Here is a tiny trained network, its code and every weight. The questions are about switching its units off for an input and a class, where a switched-off unit gives its printed mean instead of its output.

import numpy as np


def w(rows, s, z=0):
    codes = np.array(rows[::2]) - 128.0
    scale = np.full(codes.shape[1], s)
    scale[-1] = z or s
    return codes * scale


def f(y):
    return y / 2 * (1 + np.tanh(0.7978845608 * (y + 0.044715 * y**3)))


def log_softmax(a):
    a = a - a.max(-1, keepdims=True)
    return a - np.log(np.exp(a).sum(-1, keepdims=True))


def net(x, mask):
    res = np.array(x, float).reshape(1, 3) / 4 @ E
    y = f(res @ A[0][:, :-1].T + A[0][:, -1])
    res = res + np.where(mask, y, B[0][:, -1]) @ B[0][:, :-1]
    return log_softmax(res[-1] @ U[:, :-1].T + U[:, -1])


A, B = {}, {}
E = w([
[83,135,55,61,121,248,147],'x0',
[173,157,164,85,200,108,220],'x1',
[137,182,146,100,26,78,132],'x2',
],0.014)
A[0] = w([
[171,199,132,121,98,121,125,212],'n1',
[101,166,112,102,17,112,130,93],'n2',
[152,92,166,160,95,24,131,4],'n3',
[173,114,172,245,155,88,103,234],'n4',
[180,199,176,16,162,169,177,192],'n5',
[165,179,110,83,141,117,221,208],'n6',
[37,77,49,140,208,132,108,130],'n7',
[124,203,131,116,30,81,82,224],'n8',
],0.011,0.0024)
B[0] = w([
[136,186,131,73,125,102,122,176],'n1',
[221,161,174,51,166,231,83,215],'n2',
[82,119,108,122,55,50,189,229],'n3',
[200,42,254,254,71,48,184,252],'n4',
[21,249,11,38,227,60,212,237],'n5',
[52,215,113,50,192,8,199,216],'n6',
[119,81,92,129,187,188,92,220],'n7',
[185,199,201,66,94,93,5,242],'n8',
],0.0083,0.014)
U = w([
[181,182,155,90,99,140,28,115],'0',
[77,210,89,71,176,98,173,139],'1',
[155,99,164,172,75,85,163,1],'2',
[170,64,155,185,216,136,103,196],'3',
[59,74,30,104,109,246,106,187],'4',
],0.013,0.0019)

Each question gives the input, the list of numbers given to net, and the class t.
The units are the neurons (one row each of A and B). Each row of codes is followed by its name. A weight is (code - 128) times the scale printed after its matrix; where a second scale follows, it is the last column's (A, B and U).
mask holds one flag per neuron, in row order. A switched-off neuron (its flag False) gives its mean, the last column of its row in B, instead of its output. The means were averaged over made-up inputs and are rounded, as every weight is.
A unit's drop is (log p(t) with every unit on - log p(t) with that unit switched off) / (log p(t) with every unit on - log p(t) with every unit switched off).
The circuit of an input: a set's keep is (log p(t) with only the set's units on - log p(t) with every unit switched off) / (log p(t) with every unit on - log p(t) with every unit switched off). Starting from all 8 units, units are removed one at a time, each time the one whose removal leaves the highest keep (on an exact tie, the one counted first), for as long as the keep stays at least 0.8.
units of the circuit, in order: the units of the circuit, biggest drop first
unit that matters most: the unit with the biggest drop
k most important neurons: the k neurons with the biggest drops, biggest first
drop of u: that unit's drop, to one decimal
input [-2,-8,-2], class 3: unit that matters most : n3
input [-2,1,-2], class 2: 2 most important neurons : n7, n2
input [-1,2,-3], class 3: units of the circuit, in order : n5, n3
input [-5,-6,1], class 2: 2 most important neurons : n4, n3
input [8,0,-2], class 4: units of the circuit, in order : n7, n8
input [1,-5,-8], class 4: 3 most important neurons : n4, n7, n8
input [-5,3,-7], class 2: 2 most important neurons : n4, n2
input [-2,-8,-3], class 3: 2 most important neurons : n3, n7
input [-6,-3,-7], class 2: 3 most important neurons : n4, n2, n3
input [-1,-4,-1], class 3: 2 most important neurons : n3, n8
input [-5,2,8], class 0: drop of n8 : 1.7
input [2,-1,-7], class 4: drop of n4 : 0.4
input [-6,-3,-4], class 2: drop of n2 : 0.0
input [-4,-4,1], class 2: units of the circuit, in order : n4
